Each row of numbers stands for one thing and depends on some of the facts below. Use the named rows to name the rest.

Some facts about the things:
Z_132: dudru Z_642
Z_150: bipe b; tuzis Z_21; dudru Z_229; saden Z_938
Z_155: bipe b; tuzis Z_658; dudru Z_938
Z_191: bipe a; tuzis Z_904; dudru Z_773; saden Z_542; firim Z_904
Z_199: bipe b; tuzis Z_649; dudru Z_507; saden Z_992
Z_21: dudru Z_578
Z_220: bipe b; tuzis Z_658; saden Z_622; firim Z_704 Z_425
Z_229: bipe b; tuzis Z_475; firim Z_802 Z_935 Z_704
Z_231: bipe a; tuzis Z_184; dudru Z_946; saden Z_900; firim Z_463
Z_233: bipe b; tuzis Z_21; firim Z_312
Z_239: bipe a; tuzis Z_45; firim Z_463
Z_265: dudru Z_802
Z_269: bipe b; tuzis Z_475; saden Z_504
Z_283: bipe a; tuzis Z_425; saden Z_507
Z_309: bipe b; tuzis Z_904; dudru Z_992; saden Z_191; firim Z_463
Z_31: bipe b; tuzis Z_101; dudru Z_805; saden Z_656
Z_312: bipe a; tuzis Z_773; saden Z_774
Z_332: bipe a; tuzis Z_457; dudru Z_656; saden Z_444
Z_34: bipe a; tuzis Z_773
Z_345: bipe a; tuzis Z_265; saden Z_680; firim Z_312
Z_389: bipe a; tuzis Z_70; dudru Z_101; saden Z_431
Z_392: bipe b; tuzis Z_425; saden Z_802
Z_40: bipe b; tuzis Z_265; dudru Z_21; saden Z_345; firim Z_774 Z_704
Z_408: bipe a; tuzis Z_805; dudru Z_132
Z_414: bipe a; tuzis Z_132; dudru Z_150; saden Z_539; firim Z_231
Z_425: dudru Z_463; firim Z_40
Z_428: bipe a; tuzis Z_968; saden Z_93
Z_431: bipe a; tuzis Z_70; firim Z_312
Z_444: bipe b; tuzis Z_457; saden Z_594
Z_446: bipe a; tuzis Z_904; dudru Z_594
Z_45: dudru Z_31; firim Z_231
Z_454: bipe b; tuzis Z_475; saden Z_510; firim Z_231 Z_463
Z_465: bipe b; tuzis Z_457; saden Z_332; firim Z_231
Z_475: firim Z_312
Z_504: bipe b; tuzis Z_475; saden Z_454
Z_505: bipe a; tuzis Z_649; dudru Z_510
Z_507: bipe a; tuzis Z_425; dudru Z_454; saden Z_392; firim Z_173 Z_70 Z_463
Z_510: bipe b; tuzis Z_475; dudru Z_625; saden Z_229
Z_529: bipe b; tuzis Z_132; saden Z_414
Z_539: bipe b; tuzis Z_132
Z_542: bipe a; tuzis Z_904; dudru Z_332; saden Z_446
Z_57: bipe b; tuzis Z_173; saden Z_642; firim Z_312
Z_578: bipe a; tuzis Z_184; dudru Z_428; saden Z_231
Z_594: bipe a; tuzis Z_457
Z_622: bipe a; tuzis Z_658; dudru Z_191; saden Z_935
Z_625: bipe b; tuzis Z_649; dudru Z_787; saden Z_736
Z_642: bipe a; tuzis Z_173; saden Z_991
Z_656: bipe b; tuzis Z_101; dudru Z_878
Z_677: bipe b; tuzis Z_805; saden Z_408
Z_680: bipe a; tuzis Z_265
Z_70: dudru Z_622; firim Z_231
Z_704: bipe b; tuzis Z_132; saden Z_529; firim Z_199 Z_312 Z_463
Z_736: bipe a; tuzis Z_649; saden Z_199
Z_773: dudru Z_199; firim Z_805
Z_774: bipe a; tuzis Z_773; dudru Z_93; saden Z_34
Z_787: bipe b; tuzis Z_658; dudru Z_904; saden Z_155
Z_802: bipe b; tuzis Z_425; saden Z_965; firim Z_463
Z_805: dudru Z_283; firim Z_312 Z_231
Z_847: bipe b; tuzis Z_21; dudru Z_542; saden Z_233
Z_857: bipe a; tuzis Z_463; firim Z_414
Z_878: bipe a; tuzis Z_184; saden Z_578; firim Z_312 Z_454
Z_900: bipe b; tuzis Z_184
Z_904: dudru Z_70; firim Z_463 Z_454
Z_93: bipe a; tuzis Z_968
Z_935: bipe a; tuzis Z_658; saden Z_787; firim Z_283
Z_938: bipe b; tuzis Z_21; saden Z_847
Z_946: bipe b; tuzis Z_463; dudru Z_847; saden Z_857
Z_965: bipe b; tuzis Z_425; firim Z_774 Z_802 Z_465 Z_773
Z_987: bipe b; tuzis Z_968; dudru Z_414; saden Z_428; firim Z_70
Z_991: bipe b; tuzis Z_173
Z_992: bipe b; tuzis Z_649; dudru Z_987; saden Z_505

Named rows:
[-14.1  42.4 -30.4 -19.0  40.3  -6.4   0.0   3.5  15.5  27.3]: Z_622
[  5.9  24.6 -24.6 -19.3  -3.3  -8.5   4.1   9.9  36.8  25.4]: Z_649
[-15.0  21.9 -15.1  -2.3  60.9  13.8  -5.9  15.2  27.7  21.7]: Z_446
[-16.3  18.1 -36.6  -2.9 -21.0  12.0 -27.3  72.2 -24.1   5.6]: Z_431
[-15.1  15.6 -45.4 -10.8 -25.2   3.7 -18.5  76.3 -27.0 -22.1]: Z_878
[-19.8  21.4 -19.5  -0.9  17.3  -3.1   0.2  13.4  35.2  19.9]: Z_991
[-28.4 -19.2 -32.5 -34.6  -4.8  23.0 -21.1  -5.1  11.9 -39.3]: Z_802
[-10.9  -9.0 -34.1 -44.9 -32.0  -7.4 -33.5  -0.9  -3.6 -31.6]: Z_904
[-17.8  17.0 -40.5  -2.7 -63.5  -5.0 -20.0  72.3 -16.3   3.5]: Z_57
[-23.2   5.4 -39.8 -24.0  16.0   4.8 -12.4  29.5  -9.3 -36.5]: Z_857
[-26.3   6.6 -37.9 -39.4 -36.1  18.2 -23.8  -6.9  -0.1 -12.7]: Z_199
[-27.5  -0.7 -46.8 -32.9 -22.7 -13.6  -6.0  19.9  -1.4 -53.8]: Z_465
[-20.7  31.9 -30.8  -1.6   5.7 -26.2  13.6  26.0  26.5   8.1]: Z_677
[  6.5  25.0 -25.5 -18.4  -2.0  -9.0   5.2  10.1  37.2  25.3]: Z_658
[ -5.4   2.8 -13.4   7.0 -63.4  -6.9 -44.5  74.4 -12.3 -24.9]: Z_475
[-17.1  18.1 -20.0 -16.4  24.5   3.8 -12.9 -11.0  33.0  61.2]: Z_787
[-26.5  28.0 -15.0  15.8  11.9 -40.5   0.5  37.9  23.1 -26.3]: Z_269
[-10.7 -11.0 -34.5 -44.4  -7.8  -6.7  -8.7  -8.1  16.6 -58.0]: Z_173
[-18.2  16.4 -13.9  -0.4  21.3   8.4  -6.8   8.4  38.1  26.9]: Z_539
[  1.2  23.4 -18.7 -10.8  -1.6 -14.0   0.5  15.2  35.3   9.6]: Z_184
[-14.5  22.8 -14.8  -1.0  56.3  16.2  -5.8  15.7  28.0  20.0]: Z_594
[ -4.6  -4.7 -33.5 -22.8 -56.0   5.6 -27.5  41.7  -6.6 -21.8]: Z_805
[-16.4  34.6 -25.6  -2.9  47.4  -7.7   7.4  27.5  20.9   4.3]: Z_428

Name these rows:
[-24.5  16.6 -39.4 -32.3 -11.4  11.3 -26.0  15.9 -21.8 -38.3]  Z_507
[-13.8  16.5 -21.0  -6.9  19.1  14.7   1.0   7.7  41.2  40.1]  Z_992
[-10.3  35.3 -31.9 -12.2  46.3  -3.1  10.7  21.1  22.0  20.8]  Z_736
[-13.6  26.1 -21.0  -0.4  55.0   4.0   3.0  26.7  26.4   8.9]  Z_542
[-16.1  30.3 -36.1 -16.9  44.9 -17.5  13.6  21.0  15.9 -23.1]  Z_283
[-22.3   8.2 -43.5 -14.0 -42.8 -10.3 -13.2  50.6  -8.3 -20.3]  Z_40
[-13.6  32.4 -26.0  -1.5  50.2  -6.9   9.3  33.1  22.5   2.2]  Z_332
[-23.9  -6.9 -37.1 -31.5  27.6  17.3 -15.9  16.3  -1.5 -49.0]  Z_414
[-17.2  32.2 -26.2  -2.5  51.4  -9.3   6.9  27.5  19.9   8.4]  Z_408
[-41.3  -5.1 -19.0 -20.7 -25.7   0.5 -38.1  -1.3  -7.0 -81.3]  Z_454
[-23.7   4.0 -45.3 -20.8 -46.9  -8.4 -14.8  44.2 -11.9 -33.2]  Z_704
[-17.4   0.5 -24.1   0.5 -48.9  29.7 -39.0  54.0  -5.9  25.7]  Z_233
[-26.2  23.2  -9.5  17.1  14.8 -28.4  -4.5  33.2  26.6 -21.6]  Z_504
[-17.1 -21.7 -39.0 -57.7  -0.2  -5.9  -4.5 -27.8  18.7 -86.9]  Z_463
[-22.5  10.6 -44.9 -27.5  14.9  -9.0  -5.6  31.8 -10.2 -48.4]  Z_312
[-26.5 -16.9 -40.8 -43.3  44.5  13.8  -9.7  -1.4   4.2 -71.3]  Z_231
[-14.5  16.2 -48.5 -17.4 -59.2  -2.1 -12.9  57.0 -12.1   9.1]  Z_220
[ -1.7   1.2 -31.4 -26.4 -38.0   0.9 -20.0  30.7   5.3 -13.1]  Z_425
[-18.0  30.2 -31.3   1.0   7.5 -24.8  16.5  33.2  29.2   5.0]  Z_946
[-23.1   4.3 -39.6 -28.8  29.2   0.4  -7.9  19.0  -1.9 -41.5]  Z_774
[-26.3  13.6 -37.5 -32.0   5.0   3.6 -23.6  11.4 -16.2 -37.6]  Z_191
[-16.8  37.8 -31.2  -4.0  45.9 -20.6  13.7  33.1  17.0   0.9]  Z_389
[-18.8  25.1 -25.1   2.5  11.8 -13.0  11.5  25.3  31.6  12.0]  Z_656
[-25.3   2.5 -45.7 -24.1 -27.2 -12.2  -5.2  32.0  -0.6 -42.0]  Z_987

Now the same things, written a new way:
Named rows:
[  3.3 -14.9   0.0  -1.7  -8.7  -5.5 -16.2  -9.8   2.2  -2.6  -9.1  -0.3
  -5.6  -4.5  -5.5  -9.0  -4.8  -5.1 -12.5  -1.3  -9.5]: Z_392
[  2.4  -2.7  12.3  11.5  -5.8  -5.1 -20.0 -17.2   0.8   1.8  -9.2  13.4
  -6.1   0.0  -5.5 -13.6  -4.1  -2.9 -13.6  -8.9   4.2]: Z_900
[ -4.9 -16.0  -2.6  -0.5  -7.2  -2.5 -15.0  15.5   0.5  18.1 -10.0  -2.1
  -4.2  -2.5  -5.4  17.0  -4.8   0.2 -13.8  14.4  22.0]: Z_101
[  1.7  -2.0   2.4   0.0  -8.4  -6.7 -17.5 -18.0   0.6   0.7  -9.7   8.4
  -4.0  -2.1  -6.4 -13.6  -4.0  -1.2 -13.3 -11.9  -7.2]: Z_847
[-19.9  -5.4   1.7  12.5  -9.8  17.0  30.6 -15.5   0.1  -8.3  13.1  -2.4
  12.6  21.1   1.0  11.7   8.1  -2.0  12.9 -10.0 -19.3]: Z_239
[  1.1   5.5  -1.0  -5.8 -10.1  -0.1   1.0  23.1  -1.0  -6.5  27.5  -1.6
   0.8  -2.8  -7.7  14.3  -4.4   6.3  -0.3 -11.6 -18.5]: Z_57
[  6.8   0.2   0.1   3.6  -5.3   2.5  17.4  -8.1   1.0  -7.1  -4.8  -2.8
  -3.4   3.5  -3.2  13.3  -2.0  -2.5  12.5  -9.1 -19.5]: Z_507
[ -4.5  -4.6  -0.2  -2.0   5.2  -2.4  -4.3  -2.4  -0.5   0.1 -10.9   5.1
  -3.1   8.4  -7.2 -16.2  -4.3  -3.2 -13.9 -11.9  -2.0]: Z_542
[ 24.3 -13.1  -2.5  -2.9  -3.0  -6.5 -18.7   8.9  -1.1  22.5  -9.4  11.0
  -4.2  -3.0  -3.3  34.7  -5.1  27.5 -13.5  22.8  14.5]: Z_649
[-24.5 -12.0   3.3  -0.8  -6.4  -3.6 -17.4  -9.7   1.2  -8.5  -7.0  -0.4
  -3.7  -3.1  -8.0 -10.8  -5.6  -1.8  -9.6  -2.1 -10.9]: Z_529
[-11.9  -7.9   9.0   0.0  -7.7  -3.5 -15.3 -14.3  -0.6  -5.6  -7.1   3.7
  -4.4  -5.2  -6.0 -14.2  -3.9  -4.7 -13.1  -5.3  -3.1]: Z_444
[ 20.2   3.6   7.8  -3.1  -6.6  19.3 -16.9  45.5  -1.2  -3.9 -11.6  -4.9
  12.4  -2.9  -7.3  42.2  20.3  -0.1  24.1  14.0 -16.9]: Z_465
[ 36.3 -13.2  -1.9  -4.4  -9.0   7.6  25.3  47.2  -5.4  24.4  34.9  19.9
  -5.6  -5.2  -5.3   8.7  -5.5  30.3 -12.8 -11.2  14.8]: Z_475
[ -4.4 -13.8  -1.2   0.1  -4.7  -4.2 -15.6  12.6   0.6  20.7 -11.2   0.8
  -6.2  -3.6  -3.8  22.2  -5.1  -1.0 -13.5  14.9  19.0]: Z_265
[  4.9  -7.1  12.0  13.1   7.0  -5.5 -10.5 -14.7   0.0   4.4 -11.0  13.1
  -6.3  16.3  -4.9 -15.8  -4.5  -3.2 -11.4 -10.9   8.2]: Z_34
[  4.5  -7.2  10.9   8.9   6.7  -4.0 -11.4 -15.3   0.4   5.1  -8.8  15.2
  -5.2  14.8  -3.8 -15.6  -4.4  -2.8 -12.6 -11.1   6.7]: Z_93
[ -6.2  -4.5  -0.3  -1.5  -5.0  -5.1 -15.8   0.1   1.0   3.0 -11.7   0.7
  -5.8  11.5  -2.9 -14.8  -5.8  -2.7 -12.4 -12.3 -11.3]: Z_774
[-15.1  -4.7  -1.5  -1.7  -3.3  -5.7 -17.6 -14.2   0.2  -6.9   1.6  -0.1
  -4.2   8.6  -7.2  -2.4  -7.2  -2.6  -6.0 -12.0 -11.8]: Z_622
[ 59.0 -11.8  -1.2  -4.8  -9.0  -3.6  -3.6  45.9  -2.6  27.5   2.8  -0.6
  -5.5  -1.4  -6.2  51.7  15.8  23.9 -12.4  23.2  -4.5]: Z_805
[ -8.8  -6.9  16.1  25.9 -11.9   8.7  23.6 -18.8   2.6  -7.0  21.8  -2.2
  13.7  -2.0   5.5   8.2  11.0  -5.3  15.9  11.2 -21.2]: Z_802
[ -8.1 -16.5   0.2  -0.6  -3.7  -4.1 -17.0  12.0  -1.1  14.4 -10.9  -0.8
  -7.9  -2.5  -4.4  17.8  -5.6   0.9 -11.2  15.0  19.1]: Z_173
[ -4.1   2.8  -4.3  -2.1 -11.2   5.6  14.6  22.1  -0.7   9.2  13.6  -0.7
  -6.5  18.8  -6.5  19.7  -3.5  -0.8  -3.8 -13.3 -19.6]: Z_878
[-27.8  -4.0  -1.2  -2.3 -12.7   6.8  14.9 -15.4   3.3  -5.7  18.6  -2.3
  27.4  -2.2  -5.8  35.0  17.2  -1.3  18.1   9.6 -20.5]: Z_309

Name these rows:
[-11.5  -0.5   1.7  -3.9  -5.3  -4.8 -18.8  -5.3  -1.9   5.3 -13.0  12.4
  11.0  -2.6  -6.5  27.6  -4.3   1.4 -11.8   1.3 -19.5]  Z_625
[ 43.4 -14.4  -1.5  -3.0  -5.9  12.9 -17.3  46.6  -0.2  22.7 -12.3  -2.9
  -4.3  -2.6  -6.0  56.4  17.6  14.1   5.1  33.1  -2.8]  Z_45
[-21.7 -12.3  -1.3  -5.0  -8.9  -2.8  -7.3  10.5   0.1   4.8 -12.7  -1.6
  -5.2   8.5  -5.7   3.0  -3.7  -4.1 -12.1 -15.7 -17.3]  Z_389
[ 32.5   9.7  14.1   1.2   3.4   4.7  -6.3  -9.7  -2.1   3.1 -11.7  11.5
  -4.7  14.6  -5.0 -15.9  -3.0  -0.1  -4.1 -12.3 -13.9]  Z_857
[ 42.5  -4.0   0.9  -0.8  -4.5  22.4 -17.9  46.8  -2.7  26.1 -12.1  -3.2
   4.1  -2.1  -6.4  69.1  17.9   9.8   9.8  29.0  -1.4]  Z_70
[ 39.8 -13.2  -4.6  -1.9  -9.6  31.0 -18.9  53.3  -2.3   1.7 -11.9  -3.8
  -4.6  -6.3  -3.4   4.9  -6.9  23.1  12.1  28.5 -15.1]  Z_425
[-27.4 -15.5  -1.8  19.9  -8.8   4.5  19.6 -14.3   2.1  -3.6  11.9  -1.6
  -4.4  -1.4  29.0  39.8  -1.8  -0.7   2.1  18.9 -14.9]  Z_463
[-27.9  -4.1  -2.5  -1.6  -7.4  -3.0 -16.9 -11.7  -1.7   2.4  -8.9   0.1
  -2.9  -2.4  -6.0  18.5  -3.1  -1.4 -14.7  -1.5 -14.5]  Z_150
[  7.4  16.2   0.3  -3.4  -7.4  -7.4 -20.6 -17.2   0.3  -1.9  -5.0  -0.3
   1.3  -5.2  -3.4  -2.1  -5.1  -0.6 -12.4  -7.2 -16.8]  Z_199
[ 24.9  14.9   3.6   4.9   9.8  -6.7 -15.9 -14.4   1.0  14.8 -11.0  24.7
  -4.0  12.5  -6.2 -12.5  -6.4  -0.9 -12.9  -9.6   0.1]  Z_505
[ 24.9   6.0  25.6  -0.5  -7.6  10.2 -10.0 -16.6  -2.1  -4.8   3.4  30.1
  14.1  -2.8  -9.8 -16.6   2.7  30.5  -7.6  -1.3 -13.0]  Z_229

